Each row is followed by the tier that its hidden value falls in (each part has its own value, ranges and names):
[ -75  196  -21 -169   91 -149   -9  266   19   97   57   12  459   36
  -84 -185  -43   70   61   22   89  -59  130 -139  110 -200  -18  -62
  -86 -172  219 -239   21   34    7  -67 -268   30   20  153 -110  110
  -67 -224 -110]  j889
[ 236 -280  146  201 -122  157  160  -96  292  -18   63 -219   20   -7
  321  -59  145   40  292 -202  -78 -148  -95  -75 -215  -62  -94   83
 -138   12   68 -214  159  -21   19  130  299  -76 -263   81  134  144
  305  153  -17]  J973
[ 239 -249  460  132 -108   75   86  200  290 -118   36  -56 -108  -50
  313 -116  128   49  153 -253  -49  -65   39 -102 -139   21 -273   19
  -85  140 -121  -75   71 -220   99  145  463 -136 -127  213   61  -97
  267  111   25]  J929
[ 183 -230  129  -34   25  205 -113  329  272  -50  164  -29  397  -58
  405 -133  144   25  391 -243  -20 -163  165   98  -50 -253  -45  -63
 -233   -8  -26 -243   50  -34   38  -16 -180 -122  -64  230  104   16
   66    6   -3]  j368
[ 130   31   63 -165  236 -161  253 -200  -38   18  -32 -145 -141  -27
 -256  226  115   49 -311    1  182  115   77 -235   94  -25 -272   34
   82  112  100  -73   36    8   83   37 -266    2  233  -59 -100   13
   60 -254 -145]  j313
[   4   63   52  -17   70 -112   76   70   86   47  -23  -32  161  -88
 -130    3  -27 -111  -71  -34   66   15  140 -178  -36  -71 -265   45
   -4  -14  212 -131   84  -73  -12  -34  160  -61   77   93 -130   23
  132 -154  -86]  j368
[-181  126    9  -90   64 -211   16  275   28   49   95   -3  415  133
 -114  -66  -42   26   38  -66  106  -23  220  -94    5 -205  145  -82
    3 -153  286 -234  -19  -81   12  -17 -115  -93 -175  169  -78   96
  -72 -122 -173]  j313
[  88 -182  210  -37   18  102 -113  370  210  -91  157  -17  264   82
  329  -93   64   89  213 -130   69  -64  160   72  -37   -2  -15  -76
 -161  116 -194  -61  -52  -64   64   21   10 -148  -40  164  152  -58
   14   99  -68]  J929
[  71  -45  -92 -174  203  106   70   46   53    2 -104  -19  251 -146
   13  254   19 -236  -80  -69   16 -122  168  131  130 -145 -381  -12
   15  -15   26  -47  151  232   -8 -190 -266   16  243   64   18 -134
 -102 -285  -89]  J929
[ -87 -261  -62 -265  128  175 -247  242   43  -72  191   -8  129  -61
  144  110  -64 -181   52  -97  117  -96  264  205    5  -73  -41 -102
 -170  102 -209  114  -16  -23  202  -64 -130  -28  228    4  167  -46
 -113  -93   29]  J973
[  15  -41  -80  -84  194  222  -64   24  119   22  -24  -13  168 -172
   25  198 -138 -354   39  -23  147 -184  130  242  169  -70 -417  -20
  -21   28  -80   98   79  201  -78 -134  -33  -15  236   24    5 -109
  -68 -217   -2]  J973
[-162 -312  -47 -119   78  148 -133  113  104  -96  272 -103   90   69
  139   80    1 -147  215 -255   38 -138  264  168 -122 -313  268 -115
 -169  -72   33  -39   42 -121  220    4 -118  -22 -204   80  191  111
  -92  -46   48]  J929
[-221 -223 -345 -248  -24   87 -268  218   -6   64  273  -90  416    9
  138  -41  -58  -93  192  -43   41 -115  203   72 -167 -172  275  -60
 -280  -85  115 -128   51    3  198  -70 -158   -2   67  -38  192  271
  -46  -12  -22]  j833
[-223  -41  -99   43  157  174   88 -170   90  -22    7 -106  -15   72
  -77  325 -212 -395   17  -91  123 -243   94  331  117 -125 -102  -54
  108 -116   23  162   99  208  -56  -69  120   34 -206    3   99  -38
 -190 -152  -30]  J433
[ -61   -7  405 -155 -153 -186  171  227   -8  -25  215    1 -310  159
   96  -74  128  354 -274 -212   90   51  -11 -129    1  224  -10  -30
   97  181  -73  -88 -100 -314  236  388  262 -124   -8   41  -19   -2
  112  140 -155]  j833
[  70 -244  125  -68 -112 -127  -60  247   42   95   36 -153  187   15
   98   73  -48   12  195   -9  361 -138   -3  -14   -7   56   28 -117
   30  139  -37  -82 -134  -49   65  211  133 -294  -41   20   92  112
  125   87 -144]  J929
[ -32    7  -79 -211   15 -152  -62  287   12  108  123  -11  445  -61
  -10 -122   73   72   50  -65   58    8  194 -187  -75 -194   23  -23
 -130  -67  281 -332   33 -105   97  -12 -215  -80  125  104  -81  173
   83 -132 -122]  j669
[ -92  231  -87 -282  260 -320   89   79 -185   35 -182  -65  250  139
 -399  122 -178    2 -357  334  230   89  113 -224  219  122 -176  -63
   69   -8  -39  116  -27  244   54 -201 -279  119  268  -53  -17  -72
 -228 -333 -217]  j313
[ 413 -192  283  135 -234 -165  350  -18  146  145 -224 -274  126  -41
  178   -2  149  175  253  -79  137 -232 -310 -237  -19   -6 -216    9
  115    6  163 -359   79  102  -40  275  187 -209 -246  106   15  141
  349   59 -185]  j313
[ -12  -42  -85  153  -62   36   48  120  213   23  -34 -146  551  143
  179 -170  -73  -50  373   -5 -113 -208    7  -42 -133 -177  101    3
 -169 -262  191 -221  170  194  -79 -144  127   33 -402  173  150  151
   24   19  -86]  j368
[-178  331   41   51  156   -8  -65  243  185  -40   80   96  392  103
  -71 -334 -172  -58   21   80  -90   37  219 -142   18  -63 -169   42
 -203 -175   96  -22   96   -3  -90 -249  183  153  -42  212  -99  -23
  -69 -158   -7]  j889
[ 142 -245   61    5  -14   71  -66  154  171   20   -5 -151  298  -72
  166  -61  -38 -129  387  -76  111 -227   43  -11  -32 -233  -56  -79
 -150  -76   37 -126   69   51   46  -14   14  -72 -139  144  104  100
   85  -80   24]  j313
[  18  107   17   27  255  151  239 -342  167  -83  178 -119 -203   75
  -59   -1  118   44 -158 -120 -109   72   77 -118   -8 -117 -178  130
 -134  -49   99  -57  182   10   34  -50 -122  224  -10   -4  -33   75
   36 -161   14]  j889
[ 130 -248  113   25    7  304  225 -260  215 -114  241 -210 -291  104
  344   -5  231  158   99 -306 -179 -134  -84   56  -98 -111   15   64
 -180  -14  -66 -112  189   14  178  145  -55  151 -207    1  213  126
   93   71   51]  j833
[-153 -174 -114 -148   31  161  -85  134   25  -61    4  -63  167   86
  148  124 -189 -204   35   18   -6 -222   72  249   32   56  -40  -77
  -82  -41 -235  187   86  238  124 -125   87  103   -1  -17  275  -77
 -200  -48  -27]  J973
[-417  262   15   84  211 -142  266 -289   17 -133  159  -75 -320  366
 -384  116 -137  -36 -469   -7  -43  199  187 -138  -91  119   80   94
   83  -66  141  170   71 -122   58  -29  360  177 -259  -58  -24   10
 -110  -55 -124]  j368
[-144  -22  116  105 -214   58  -50  258  168   20  127    5  106   80
  233 -125 -131  -28   34  -42   17  -90   -3   61 -124  297 -135   52
  -51   93  -72   30   10  -77  -22  115  710 -145  -66   47   91   18
  148  256  -95]  j833
[ -96  112  -50  -53   -1   -6  -60  276  121   62  143  -25  514  122
  123 -275  -48   91  242  -12   -3 -127   82  -48   12 -172  114  -44
 -194 -203  159 -234   49   68  -14  -68 -121   37 -155  162   28  167
  -52  -54  -77]  j833
[ 150 -391  221 -152  -30  -89  162  -48   12  -85  102 -287 -220  165
  126   34  185  257   96 -155   79  -72  -44 -190 -102 -134  252 -103
  -98   37  -94  -98   24  -88  371  214 -193   45 -228    6  244  162
   59   -7  -17]  J433
[-187  212  217  218    0 -110  206 -110  171  -34  188  -75 -200  248
 -127 -159  -67  113 -150  -49   23  113   23 -222 -121  154  -13  109
    2   -4  145  -17   19 -222  -29  154  568   11 -291   44  -90  110
  161  116  -89]  j889
[-110   13  258 -205  163  -53  101  -67  -94 -106  -10  -61 -509  125
 -209  181 -212  -51 -396   95  253  -21   -9   29  253  291 -274  -81
  126  180 -417  436  -78   29  210  109  194  139  184 -112   71 -200
 -166 -162  -11]  j669
[ 236  194  168   54  222   57   87   -8  239   70  -12    1  162 -237
  -77 -118   36 -103   71  -49  126  -17   93 -165  158 -190 -561   75
  -75   -4  174 -180   91  -14 -172  -58  -62  -23  210  175 -284  -10
  187 -290   14]  j669
[-172   31  -28 -238  200  108   50  138   11 -106   46  115   48  -21
    5  248   -6 -189 -339 -166 -109  -20  291  215   81  -10 -289   -5
   46   26  -68   78  119   60   99 -155  -84   68  242   54   30 -248
 -205 -202  -98]  j368
[ -83   67 -133 -103  -19  -24   89  103   68  101  102  -13  344  -65
   37  -71   92  -11    7 -169 -127  -69  126  -90  -91 -232  -66   56
  -86 -177  392 -358  183  -18   32  -37  -82   11    2  110  -82  167
   80 -131 -103]  j833
[ 145  -37  217  -29  -76 -233  240  -33   55   46  138 -206  -70  164
   16 -172  199  421  -31  -53   88   89 -101 -406 -120   47  106   40
  -66   60  138 -285  -13 -173  156  271    5  -41 -129    6   -9  248
  253   79 -151]  j889
[ -37   67   65   58  -34   -2  210 -119  120   69  113 -127  -24   52
    0  -71   29   40   43 -151   12 -117  -56  -91   -7 -129  -56   46
   -8 -131  260 -205  116  -31    2  138  129   25 -209   63  -61  186
  118  -51  -53]  j833
[ -40  -62  131 -112  -29  -62 -124  511  103   16   61   36  488   74
  198  -82  -30   34  200  -69  132 -127  172   76   39  -68   34 -139
  -57   -6  -37 -138  -67   -4   30   -4  -40 -177  -65  206   76  -31
  -71    2 -138]  J433
[ 364 -238  130  -55  -81   -4   75  203  133  106 -142 -156  377 -135
  262   29  108   38  312  -59  164 -243  -97  -33   66  -98 -242  -66
  -21   40    7 -267   42  173  -17   79 -144 -195   30  124   73   42
  162  -49 -128]  j313
[  80 -173  306 -196   86  196   36  147  101 -127  140   38 -286  -53
  232  128   85    9 -148 -253   48  -91   97  206  135   79 -314  -54
    7  210 -336  118   -5  -79  187  143    7  -20  215   52   76 -222
  -36  -49    7]  j669
[-197 -206  212   -7  -33  180    3  167  141 -174  202  -46 -131  268
  278   59  -88  -24   79 -231  -14 -203   80  314   -7   47  167 -116
  -18    4 -281  166  -13  -34  163  121  263    2 -348   85  275 -105
 -169  148  -20]  j368
[ -87  219   35  158   57    8  -46  174  246  115  157   30  399  -27
  -15 -169  -92 -107  192  -59  157  -44  152  -26    3 -112 -159   41
  -61  -69  291 -219   -8  -99 -232    8  226 -177  -89  172 -206  123
  145  -22  -91]  j669
[-142 -190  -36  -85  133  204  233 -365   51 -151  177 -185 -404  154
   28  206   57  -66 -150 -249 -169 -110   47  115  -68 -154   85   23
  -58 -104  -21   77  211   41  260   33  -56  271 -212  -71  204   53
 -110 -106   52]  j669
[ -84 -118  -91 -120  125  -22  171 -231  -75  -42  -84 -203 -175  129
 -150  338 -125 -139 -259   99  123  -64  -13   35   49  159 -115   -9
   86   59 -142  223   72  226  127  -32   64  100   44 -167  192  -34
 -116 -109 -118]  j313
[ -65   49 -139   20  240    2  354 -672   -9   -4   15 -350 -366  177
 -347  147  -80  -61 -139   76   64  -60 -129 -188   56 -152   14   66
  -25 -194  155   77  193  207   99   -9 -133  356 -223 -168   56  243
  -44 -272   26]  j889
[ -49 -100  199 -301   33  -97  228  -56 -134  -54  127 -130 -418  211
  -10  182   75  265 -342  -95  148  -33  -74    6  146  175   45  -86
  118  140 -237   88  -64   -9  310  279 -162   73   54 -122  139  -17
 -114  -32 -135]  j889
[-288   66  193 -102  181 -117  189 -129  -62 -130   82   -4 -530  131
 -324  330 -116 -153 -567  -98  134  129  207   15   53  195 -207    4
  224  161  -83  299  -19 -190  162   97  363   14   72  -72  -45 -186
  -96 -119  -94]  J929
[ -22   17  216  273   -1  -88  300 -219  206  -86  -23 -175 -187  147
 -109  -61  -17  -39  -38  -92 -110   28    9 -285 -200  -34 -105  113
  -13 -100  205  -44  187 -121   18   24  555   77 -398  110   -7   71
  195   -6  -17]  J929
[ 127 -239   51 -141 -176  -95   75   43  -15   87  100 -233  -10   78
  169  -38   91  265   39   21  163  -66 -166 -180  -87  178   65   -8
  -87  139  -67 -131  -26    3  201  249   59  -85   50 -111  175  230
  190  144 -133]  j833
[  81 -132  -66 -127   39  -72  -10  116   39  104   76 -190  388   68
   61   -1   26   87  271    3  245 -151   17  -46   43 -192  164 -108
  -88  -62  112 -237  -43  106   44   65 -368 -105  -95   36   84  219
    4  -71 -135]  j368

Part 2:
[ -30  195  438  -39   39  165  -27  302 -365    6  192  -81  178   78
  -44  194 -299   12  -13    0  182  -75   37   67  -40 -104  436  116
  -65   -1 -213   56  249 -214   70  143 -148   78  184   87   32 -205
  329   89  329]  j670
[  25   79  277   11  -73  195  -31  230 -274   14  268 -170  240  164
  -83   62 -127   71 -144  -54  164    3 -102  -73   72 -111  276  262
  -33  135  -66   75  270 -248   17   80 -164   55   99  -15  -59 -127
  413   58  258]  j168
[ 127   25  134   48   -4   97    7  223 -129   34   95  -72  131   90
   15   12  -51  -25  -59 -177   67   48 -111   20  103  -80  106  163
  -15  -90  -84   72   97 -197  -73  109 -120  -47  108  -51  -57   -8
  154  175   64]  J743
[-122   26  210 -118 -142   64  -64  289  142  -84   53  -95  177  100
 -313 -154   51   -7 -200  -40 -135   94 -120  -68   96  -59  172   37
   43    5   54  -96  296  -57   -6   22  -59  103   38   -3  -22  -42
  348 -100   95]  j168
[ 232  -67 -174  403  -27  443 -135   38 -353  323  147  -66   -1  -94
  141  119 -162   12  174  -41  -74 -165  -98  166  215  142  -22  211
 -202 -120   -1   65 -160 -153  169  148  150   -5 -161  -47  -33  -62
 -146  230   77]  j834
[-214  148  187  120 -194   85  -50  353  153   93   67   19  191  -92
 -384  -30    9  -66  -56  -28 -199   81  -62   81  262  -62   37  117
  -11  -86   61   69  187 -189   45  225   35  -12   22  -98  -18   17
  229   20  186]  J743
[ 326 -317 -370   87  243 -162   21 -314  223 -239 -131  -61 -348  117
  345 -169  166  -60   13 -190   55  183   33  -45 -200 -143 -217 -337
   25 -158  162 -115 -277  420  -32 -200 -104   19  -32   78 -176  206
 -326   76 -472]  J411
[ 362 -220 -233  231  189  190 -121 -197 -230  102   -1  -57 -174   76
  392   67 -208   10  263 -135   56  -57    1  106  -12   16  -38  -82
 -129 -123   57    2 -205  -31   74  -29 -117  -27  -29  -31 -186  -82
 -321  141 -110]  j834
[  17   68  160 -158  -51   37 -110  295 -168   -9  158   -1  211  -11
   58   33 -285   81  108 -120  -91 -301   57  269  157   73  310 -190
 -235 -196 -211   35  116 -110   23  185  -93  -52  -86  101 -119 -193
    3  209  369]  j834
[ 279 -194  174 -358  130 -115  106  215  -66 -232  -94 -108  -23  102
  230 -137   20 -116 -227 -218  -45 -141   33   75 -340   70  374 -243
    6 -290 -346 -280  126  165 -175 -156  -71  107   99  346   93   40
   -8  213 -124]  j570
[ 153 -127 -202  403   85  114  -86  -51 -152  239  -57   20 -300 -190
  225   73  -35 -139  191   79  -73  -22   76  161  -14   99  -49  -51
 -119 -159   26   -2 -326   43  122   76  173   20  -44   70   14  133
 -274  186 -162]  j834
[  52   24   82   79  -65  124 -104  199  -78   67   89  -93   49   97
 -100  -77   28  -16 -114  -33  -30  142 -189  -64  128  -64  119  181
    2   15   56  -24   33  -77   12   47  -11   61   26  -43  -24   67
  280   39  -18]  j168
[ 242 -210 -334  291   32    2  -73   34   54  201 -219   45 -281 -126
  168 -121  114 -226  143 -105 -274   32  -95  178  150  131 -186 -141
 -124 -387   32  -15 -353   38  -49   82  198  -77  -59  -12  -42  196
 -391  333 -344]  j570
[  68  -43    7   55   48  202  -35  -17  -86 -134  187 -116   10   47
   74   78  -96   91  -81  -14  131  -55   88   35 -204  -45  158   -3
   -1   79   22 -160   37  203  181 -106   -1  176 -104  129   21  -36
  142 -104   76]  J411
[  -6   27   29   74 -222  -20  -64  329  123  106  109  -71  167   46
 -246 -223  209  -40 -216 -129 -172  192 -277  -64  345  -60  -18  239
    0  -32   82   81   59 -172 -109  145    8  -72  -19 -120  -90  200
  315  161  -10]  j670
[ 149   66   11  314  -90  413 -162  217 -287  333  159  -57  188   34
  -55   91 -192   28  136 -129  -37   12 -243   87  374   32   11  399
 -104  -59   47  154   17 -419   74  216  -13  -84  -14 -239  -93 -126
  116  169  174]  J743
[ 259 -182    3  -11  249 -141  -16 -127  -35 -115   18  -83 -261   31
  333 -112   52    1  -69  -33  124  147   98  -83 -357  -88  169 -130
   85   22  -19 -186 -134  302   30 -198 -143  108   52  269  -19  214
   -9   -8 -235]  J411
[ -64   90  -17  170 -221  293   -6  307  -56   68   89  -27  263  -17
 -272  102 -128  -86   52 -168 -202 -229 -107  264  419   19  -45   -4
 -266 -324  -60  184  146 -228   37  316  139  -68  -93 -152  -88 -219
  -48  332  245]  J743
[  48   97  265 -149  167 -294   17  231  131 -184  -67    2 -146  113
   47 -154  182  -87 -234  -61  145  422  -73 -169 -201 -266  203   22
  239  -14  -31 -140  -82  208 -141  -51 -164   72  252  106   73  376
  361  -54 -284]  j670
[ -99   84 -106  452 -150  333   71   61   73   39  127  -41  102  -53
 -283  139   63  -67  -25  -74  -41   45  -57   54  287 -191 -307  168
  -85  -92  183  187   28  -42  129  243  129   11  -68 -212  -64   39
    3  102   28]  j637
[-228  117   36  241   17  -55   -5  107   99  -47   91   59  -86 -154
    3  168  -33  -15   67  123  223   96  238  111  -92  -80    9  -50
   42   71   68   57  -90   58  122  118   26   17   50   -7   29   67
  117  -98  112]  J411
[-137   75  116   83 -121   36  -77  174  116  -23  181  -34  124   25
 -144    4    3   69 -119    0   44  145    0  -26   29 -135   69  171
   97  192  157  -46   73  -60   63   38  -88   60  -16  -85  -60  132
  350 -200  137]  j637
[ -14    9   94  238  -16  114  -36   68  -89   65  108  -92  -24   58
  -46   83  -19  -44  -63   41  147  183  -21  -74  -40 -131   70  219
   68  151  115   24   34 -138   64   20  -64   75  123  -73  -23   55
  262  -61    6]  j670
[ 327 -204 -208  -59  118 -119  -88   -9  -50  -77 -153  -25 -305   54
  285 -140   17 -168  -10 -116 -233  -71  -52  173 -128   31  140 -369
 -159 -361  -90 -231 -348  362  -27 -105  134  100 -114  233  -26  217
 -260  299 -355]  j637
[  97 -143 -219  362  148   83  109 -166   66  -39  -82    4 -176  -79
  150  112  -11 -115  216 -111   87   -6  157  111   36  -97 -299 -222
 -108 -247   65  184  -84   41   39  137  -42  -87   71  -61 -145  -69
 -427  201 -130]  j890
[ -74  -36  126 -147  -27 -357  -75  242  307  -68   28   18 -100 -121
   -3 -299  262    5 -251   54 -103  242   50  -69 -173   -3  204  -50
  188   92   26 -239  -73  241  -51  -90  -25   68  -21  229   61  430
  308 -151 -112]  j890
[  10   64   11   91   81  -55   51   25   23 -212   42  -15 -126   73
   64   97   14  -73  -81  -43  137   98   68   42 -120 -261   22 -135
  -12  -77   25  -28 -158  269   32   34   -8  100   38   45  -21  194
   65   56 -138]  j637
[ 255   -5  -76  339   11  313 -164  142 -201  337  -13  -48  -53   16
  -29  -72    3  -90   82  -99 -154  192 -332  -16  322    7  -58  321
  -53 -174   86   64 -152 -189   46  140   81  -31   16 -147  -25   79
   25  221 -173]  j670
[ 215 -165  -58   71  214  -59  -43 -130   -9  -76   -2  -41 -181   90
  339   -8  -51   30   73  -92  191  145   84  -41 -212 -110   26  -75
   86   45   77  -82 -125   82   -7 -113 -235   15   93   30 -126  102
  -67  -77 -155]  j834
[ -97   70 -106  353   -5  -94   56   89  142   63   39   87  -39 -182
  -12   39   74  -66  171  -68   45   79   94  123  308 -129 -283  -98
 -121 -190   56  344 -116  -73  -18  345  -32 -216   45 -125 -166   91
 -199  266   30]  j890
[ 271 -133 -166  140  238  -33 -196 -167 -360   20  -58  -45 -354  193
  477  141 -292  -71  292   31  211   -2   32  117 -109  -53  172 -264
 -187  -83   19   13 -359   27   45  -42 -109   31   93    7 -177  -87
 -184  177 -163]  j168
[ 426  -42 -190  281  148  385 -224 -138 -557  177  166  -95 -175  110
  368  172 -310   38  189  -47   14 -139 -133  155   32  -36  155   63
 -257 -108   -1  -61 -396  134  231    2   88  128 -192   57  -78   23
 -135  245  -85]  j637
[  96 -244 -373  112  -45 -209  -47 -121  216 -139  -17  -33 -166  101
  215  -77   93  -51   10 -117   -2   31   42   95    9  -66 -180 -270
  -80  -41  192  -15 -260  125  -79  -56  -42  -49 -108  -85 -252  176
 -168   82 -192]  j570
[ -78  -10   83   81 -209  184   16  215 -108   -2  162 -142  257   84
 -235   47 -105  -44  -50  -88  -71 -197  -53  100  274  -19   83  -20
 -231 -108  -49  190  318 -275    5  198  -23  -19    3  -66 -151 -281
   99  253  290]  j168
[   5  103  198  -51  -45   -7 -270  229 -119  119  161  -16   69   68
  -16  -44 -201   85   22   22  -64   97  -85   51   67  -46  347  112
   -7  122   61  -98  -27 -115   93   25 -127   55  -25    4  -89   67
  348  -96  178]  J743
[  96 -135   97   10  -56  323  -16  236   27   78   36  -90  256   28
  -45  -34  -70   55  -31 -199  -16  -37  -66   24   28  159   62  244
  116  -25  -18 -107  331 -335  -32  -10 -126  -15   57 -101    1 -208
  111 -120  175]  j834
[-166  176  275  220   11  286  -14  164  -99   -5  116  -72   37   43
 -207  178  -59   -8  -93  128  226  212    3 -116  -78 -189  124  281
  141  178  102  -26  153  -62  157   62  -25  185  172  -74  117  -23
  417 -242   81]  j168
[  11   27    4  -81  204 -341  -55   90  214 -216 -202  124 -283   62
  220  -12  -11 -116   77  -56  112  242  108   97 -199 -175   71 -329
  102 -164   34 -134 -300  250  -88  -22 -112   11  156   16  -34  240
  -28  -56 -267]  j637
[ -43 -251 -114   29   -1 -373  -42 -106  121 -157  -60  -73 -309   84
  199   -6   25 -159  -60  125   99   74  225   48 -358  -48  159 -329
    7  133  121 -139 -148   93  -32 -198  -59  109   86  112 -120  142
   44  -58 -148]  j670
[ -59 -198  -20   26  -13 -170    4   31  259  -68   -7  -33  -36  -59
   50 -103   69  -13  -19  -26   21   65  178   15 -136   39   11 -138
   88   65   88  -58  119  -58  -35  -60 -152  -28   59   42 -110   21
    2 -119   36]  j890
[-142  -31  -46 -107  -87 -318 -202  141  338 -113  -75   58 -125   50
  -69 -158   23  -57  -22   32 -172  174   24   97  -21  -65  121 -270
   36    7  202 -185 -155  138   -4  -59  -31   55  -49  -17 -125  205
  158 -165  -81]  J743
[ -43 -132  -79   97 -160   46 -128   55  261   12   15  -85   52  100
 -235 -166   77  -27  -84  -64 -192  182 -125  -54  131  -61  -63   50
   52   74  291  -77  116  -98   35  -51  -62   48  -40 -149 -166   36
  169 -148  -38]  j670
[-133   36   82  -25 -134 -231   11  218  292 -121   93   -9   76   -6
 -165 -159  190  -21 -209  -73  -81  167   -6  -24   83 -173    4  -32
   54   19   86    4   45   65  -80   79  -77  -15   -4    3  -99  278
  241    0    2]  j637
[-159 -112  -68  146   39 -467  166 -121  275 -290  -77   -9 -311  -11
   57   39  167 -241  -87   66  123  136  306   34 -249 -292  -81 -442
  -29  -37   90   86 -125  242  -66    6  -60   32  160  108 -141  252
  -99  120 -213]  J743
[ 112  -19  -16  233  -41  424  -13  118 -180   91  194 -101  178   23
   45  138  -98   93   -4 -117  140  -69  -59   42   84   30  -18  305
   -3   37   13   14   87 -179   84   78  -12   21  -48 -117   -3 -104
  110  -12  158]  j834
[   7 -270 -202  -52 -220 -198  198   95  466 -278   76 -152   92   27
 -120 -322  501  -44 -467 -205 -115   59  -35 -105  -11  -45 -206  -79
   70  -23   76  -85  129  223 -194  -89   37    6 -133   83  -82  315
  106   88 -183]  j890
[ 243  199  182  -92  156   95  -77  204 -422  -61  175  -13   76  133
  230  129 -312   57   98 -192   95 -154  -76  187  122 -174  308  -97
 -242 -274 -265   85 -124   84   23  200 -118  -14   -7  107  -88  -36
   18  373  131]  j637
[  75  -11   80  -47   53   73   -8  112  157 -130   52  -33   90   62
  -29 -108   44   72  -89 -178  -11  129  -50  -50    7 -134    0   23
  101  -50   58  -97  102  105   -3   -1 -156   31    3   -4  -61   88
  105 -101  -32]  j834
